Below are the code and all the weights of a small trained network. Each question names an input and a target symbol and asks about switching units off, where a switched-off unit gives its printed mean instead of its output.

import numpy as np


def w(rows, s, z=0):
    codes = np.array(rows[::2]) - 128.0
    scale = np.full(codes.shape[1], s)
    scale[-1] = z or s
    return codes * scale


def f(y):
    return y / 2 * (1 + np.tanh(0.7978845608 * (y + 0.044715 * y**3)))


def softmax(a):
    e = np.exp(a - a.max(-1, keepdims=True))
    return e / e.sum(-1, keepdims=True)


def log_softmax(a):
    a = a - a.max(-1, keepdims=True)
    return a - np.log(np.exp(a).sum(-1, keepdims=True))


def net(x, mask):
    ids = ['αβγμπτφ'.index(c) for c in x.split()]
    T = len(ids)
    res = E[ids] + P[:T]
    u = 0
    for l in range(2):
        r = res
        for j in range(2):
            rows = slice(3 * j, 3 * j + 3)
            q, k, v = (r @ M[l][rows].T for M in (Q, K, V))
            z = softmax(np.where(np.tri(T) > 0, q @ k.T / 3**0.5, -1e9)) @ v
            o = O[l][rows]
            res = res + np.where(mask[u + j], z, o[:, -1]) @ o[:, :-1]
        u += 2
        y = f(res @ A[l][:, :-1].T + A[l][:, -1])
        res = res + np.where(mask[u : u + 12], y, B[l][:, -1]) @ B[l][:, :-1]
        u += 12
    return log_softmax(res[-1] @ U[:, :-1].T + U[:, -1])


Q, K, V, O, A, B = {}, {}, {}, {}, {}, {}
E = w([
[77,134,141,176,66,107,137,88,177,149],'α',
[144,150,145,197,131,143,52,128,103,174],'β',
[73,142,98,8,223,142,180,181,101,100],'γ',
[132,188,184,129,254,128,73,169,98,162],'μ',
[117,183,128,87,140,68,237,69,203,96],'π',
[91,143,118,145,201,105,106,55,162,134],'τ',
[189,175,165,159,58,110,143,229,190,173],'φ',
],0.0072)
P = w([
[22,120,22,152,108,69,121,175,123,125],'0',
[76,128,28,102,75,71,59,141,130,93],'1',
[66,136,77,159,123,92,144,154,127,133],'2',
[106,141,83,107,83,81,80,127,123,85],'3',
[110,144,147,166,139,122,170,130,137,141],'4',
[144,168,136,112,95,106,102,106,120,90],'5',
[162,111,204,166,148,150,196,112,133,139],'6',
[177,164,207,107,100,149,127,83,116,91],'7',
[204,103,255,161,156,207,228,91,130,155],'8',
[228,168,254,98,109,188,156,74,106,119],'9',
],0.0068)
Q[0] = w([
[118,143,149,141,168,126,88,139,124,148],'L0H0',
[137,167,144,165,113,101,126,111,155,128],'L0H0',
[99,150,129,115,161,121,153,87,96,103],'L0H0',
[174,100,151,237,3,135,59,96,112,230],'L0H1',
[135,165,144,124,151,130,139,71,127,138],'L0H1',
[137,87,100,182,16,146,99,208,115,166],'L0H1',
],0.046)
K[0] = w([
[137,121,136,150,193,150,67,140,92,139],'L0H0',
[132,105,137,188,87,139,130,81,142,130],'L0H0',
[101,119,115,83,193,119,149,58,137,113],'L0H0',
[129,139,150,146,119,166,3,144,6,150],'L0H1',
[116,134,156,169,149,113,100,97,119,118],'L0H1',
[155,149,114,54,77,163,81,213,86,111],'L0H1',
],0.05)
V[0] = w([
[228,105,255,165,182,232,237,57,127,167],'L0H0',
[115,92,75,161,125,82,121,144,130,141],'L0H0',
[33,131,31,134,105,35,47,179,115,94],'L0H0',
[105,120,162,126,80,159,100,116,180,118],'L0H1',
[135,166,120,150,119,130,127,118,124,109],'L0H1',
[165,105,144,141,126,77,108,154,154,84],'L0H1',
],0.0057)
O[0] = w([
[42,106,2,133,105,78,57,155,98,154,31],'L0H0',
[134,145,163,113,119,170,143,138,61,189,127],'L0H0',
[171,118,219,134,159,170,138,91,111,163,254],'L0H0',
[131,185,150,125,117,93,174,168,112,49,93],'L0H1',
[84,122,142,164,104,144,132,118,129,104,221],'L0H1',
[142,123,131,126,77,192,81,176,158,161,123],'L0H1',
],0.0027,0.0007)
A[0] = w([
[97,133,42,106,109,81,66,112,142,96,44],'L0N0',
[119,136,127,151,132,129,135,192,119,138,48],'L0N1',
[123,117,127,144,163,145,160,146,121,132,108],'L0N2',
[29,122,5,158,97,71,54,159,115,127,210],'L0N3',
[129,145,117,172,147,93,162,145,112,122,84],'L0N4',
[90,134,60,81,50,78,80,136,150,96,27],'L0N5',
[90,117,138,140,124,112,126,156,118,117,2],'L0N6',
[52,147,58,124,109,56,77,180,137,118,203],'L0N7',
[140,116,104,116,88,110,42,140,101,105,44],'L0N8',
[72,103,29,174,158,87,141,204,139,137,137],'L0N9',
[100,112,148,192,141,118,135,135,129,140,40],'L0N10',
[106,146,66,99,100,86,59,150,110,93,70],'L0N11',
],0.021,0.0059)
B[0] = w([
[157,138,131,35,210,62,164,53,87,162,93],'L0N0',
[94,119,94,98,136,91,134,63,176,117,113],'L0N1',
[128,118,109,176,92,76,128,147,162,130,149],'L0N2',
[115,193,154,97,139,5,128,201,97,144,221],'L0N3',
[141,131,115,164,139,159,118,116,160,149,144],'L0N4',
[163,130,112,225,68,80,174,107,90,84,111],'L0N5',
[98,121,69,62,175,176,104,146,99,52,61],'L0N6',
[77,120,18,116,72,130,106,177,79,96,255],'L0N7',
[223,194,107,76,136,142,127,127,135,135,110],'L0N8',
[104,197,205,113,126,65,178,154,79,99,208],'L0N9',
[191,87,121,90,106,193,194,96,118,155,138],'L0N10',
[184,80,135,61,193,154,112,180,159,141,87],'L0N11',
],0.018,0.0023)
Q[1] = w([
[191,153,163,172,52,176,75,185,98,169],'L1H0',
[112,137,151,167,138,105,169,145,149,89],'L1H0',
[122,171,209,170,108,95,139,142,106,149],'L1H0',
[109,72,3,72,126,93,97,135,67,48],'L1H1',
[182,130,151,125,157,120,189,105,87,134],'L1H1',
[124,118,162,110,162,171,155,77,124,166],'L1H1',
],0.057)
K[1] = w([
[198,18,183,180,165,242,114,27,180,202],'L1H0',
[165,240,134,124,102,54,59,166,133,142],'L1H0',
[164,147,185,151,210,176,72,143,117,225],'L1H0',
[9,183,73,103,146,129,3,110,52,42],'L1H1',
[63,89,116,145,159,198,158,224,88,76],'L1H1',
[170,129,159,178,106,239,84,140,238,212],'L1H1',
],0.037)
V[1] = w([
[118,98,153,97,113,135,150,129,117,109],'L1H0',
[74,112,102,123,163,109,138,123,179,100],'L1H0',
[174,83,108,151,129,108,128,136,93,147],'L1H0',
[160,162,100,217,216,86,99,156,199,61],'L1H1',
[164,118,128,117,99,127,108,163,104,143],'L1H1',
[107,152,124,55,59,106,126,136,255,109],'L1H1',
],0.0084)
O[1] = w([
[158,101,110,138,137,111,112,142,115,114,43],'L1H0',
[155,114,133,110,78,115,102,117,124,155,5],'L1H0',
[82,161,95,79,131,149,139,130,177,139,84],'L1H0',
[138,3,196,64,97,131,104,137,87,195,151],'L1H1',
[116,132,128,152,149,135,136,121,162,111,137],'L1H1',
[166,90,148,229,177,164,111,123,28,91,172],'L1H1',
],0.0045,0.0024)
A[1] = w([
[164,94,173,149,109,208,90,55,152,134,115],'L1N0',
[98,69,112,154,137,190,194,136,82,171,136],'L1N1',
[165,80,49,64,187,114,53,138,142,114,2],'L1N2',
[98,27,9,52,141,225,128,153,136,50,27],'L1N3',
[98,89,57,67,195,73,20,105,133,136,101],'L1N4',
[179,74,31,131,53,190,98,168,175,101,20],'L1N5',
[143,153,96,65,146,126,20,167,135,131,29],'L1N6',
[127,82,134,134,196,204,65,22,184,85,28],'L1N7',
[184,104,143,169,199,151,152,87,211,198,77],'L1N8',
[121,55,22,119,95,133,146,45,122,92,54],'L1N9',
[93,73,166,199,150,154,187,99,197,212,175],'L1N10',
[87,44,11,105,184,228,40,179,137,126,54],'L1N11',
],0.015,0.0075)
B[1] = w([
[104,91,116,86,128,119,136,96,61,88,181],'L1N0',
[130,121,139,152,131,112,124,141,139,120,146],'L1N1',
[75,118,114,191,105,136,150,150,72,151,134],'L1N2',
[153,61,158,219,196,96,89,116,218,79,141],'L1N3',
[119,162,173,103,133,146,81,80,124,87,170],'L1N4',
[213,127,140,152,115,166,156,127,71,61,144],'L1N5',
[161,118,112,129,152,141,163,137,179,152,170],'L1N6',
[168,109,88,174,86,148,186,206,112,202,135],'L1N7',
[62,12,149,135,50,64,138,113,119,60,169],'L1N8',
[100,74,124,117,250,150,100,125,40,172,146],'L1N9',
[189,146,117,109,181,151,109,151,176,150,253],'L1N10',
[117,113,93,14,70,114,172,142,93,180,159],'L1N11',
],0.019,0.0059)
U = w([
[1,151,131,223,57,51,160,142,128,190,254],'α',
[195,175,126,141,203,155,122,178,205,226,163],'β',
[133,46,152,92,149,76,113,128,171,105,89],'γ',
[128,133,103,7,100,162,154,112,125,189,67],'μ',
[116,103,118,130,193,149,115,116,78,182,85],'π',
[104,163,202,70,145,139,64,71,136,108,89],'τ',
[173,141,130,143,119,185,159,131,92,104,70],'φ',
],0.0039,0.0055)

Each question gives the input, a string of symbols that net reads in full, and the target symbol t.
The units are the heads (3 rows each of Q, K, V and O) and the neurons (one row each of A and B). Each row of codes is followed by its name. A weight is (code - 128) times the scale printed after its matrix; where a second scale follows, it is the last column's (O, A, B and U).
mask holds one flag per unit, layer by layer, with each layer's heads first. A switched-off unit (its flag False) gives its mean, the last column of its rows in O or B, instead of its output. The means were averaged over made-up inputs and are rounded, as every weight is.
A unit's drop is (log p(t) with every unit on - log p(t) with that unit switched off) / (log p(t) with every unit on - log p(t) with every unit switched off).
The circuit of an input: a set's keep is (log p(t) with only the set's units on - log p(t) with every unit switched off) / (log p(t) with every unit on - log p(t) with every unit switched off). Starting from the 12 units with the biggest drops (on a tie, the unit counted first), units are removed one at a time, each time the one whose removal leaves the highest keep (on an exact tie, the one counted first), for as long as the keep stays at least 0.8.
units of the circuit, in order: the units of the circuit, biggest drop first
most important unit: the unit with the biggest drop
k most important neurons: the k neurons with the biggest drops, biggest first
top k neurons in layer l: the k neurons of layer l with the biggest drops, biggest first
which heads matter: for each layer, one digit per head in row order, 1 if its drop is at least 0.15 and else 0, layers parted by /
input α β γ, target α: units of the circuit, in order => L0N9
input γ β τ τ φ γ φ φ π α, target α: 2 most important neurons => L1N10, L0N5
input β β φ τ τ π τ π π, target γ: units of the circuit, in order => L0N7, L1N8, L1N10, L0N9
input τ β τ τ γ μ, target μ: 4 most important neurons => L0N9, L0N3, L1N11, L0N11
input β μ β β, target β: 2 most important neurons => L0N8, L1N6
input β μ π τ β φ, target φ: units of the circuit, in order => L1N5, L0N9, L0N3
input α α β γ α α π, target α: units of the circuit, in order => L0H0, L1N10, L0N9
input τ γ β π, target π: units of the circuit, in order => L1N9, L0N7
input τ μ μ α α β γ μ μ φ, target φ: units of the circuit, in order => L0H0, L1N5, L0N9, L0N3
input α π β π β α β π, target β: which heads matter => 10 / 01
input τ γ γ, target β: 4 most important neurons => L0N7, L1N10, L0N3, L0N2
input β β μ β γ τ β τ α, target α: units of the circuit, in order => L0H0, L0N3, L1N10
input τ μ φ φ τ μ τ γ φ, target γ: 3 most important neurons => L1N8, L0N7, L1N10
input γ τ τ, target β: most important unit => L0H0
input π φ α μ τ μ τ τ γ, target α: units of the circuit, in order => L0H0, L1N10, L0N9
input β τ β γ γ, target β: units of the circuit, in order => L0H0, L1N10, L0N2, L0N7
input φ γ μ β β, target β: top 2 neurons in layer 1 => L1N10, L1N0
input β τ β μ β μ μ, target γ: 4 most important neurons => L1N8, L0N7, L0N3, L1N10
input π α τ π φ β α π φ, target β: 3 most important neurons => L1N10, L0N9, L0N8
input γ φ τ φ φ, target γ: top 3 neurons in layer 1 => L1N8, L1N10, L1N0
input τ φ τ τ, target τ: 2 most important neurons => L1N4, L0N9
input τ τ α α β α α φ φ, target β: 4 most important neurons => L1N10, L0N3, L0N7, L0N9
input μ α φ μ π β α, target β: units of the circuit, in order => L1N10, L0N7
input μ φ β μ γ β μ α β, target γ: most important unit => L1N8
input τ π β μ τ τ τ μ π, target β: 2 most important neurons => L1N10, L0N3
input γ π τ β τ π τ β β, target γ: 3 most important neurons => L0N7, L1N8, L1N10
input β φ τ β τ α μ γ, target γ: most important unit => L1N3
input μ β τ τ α α τ τ α, target γ: 4 most important neurons => L1N8, L0N7, L1N10, L0N3
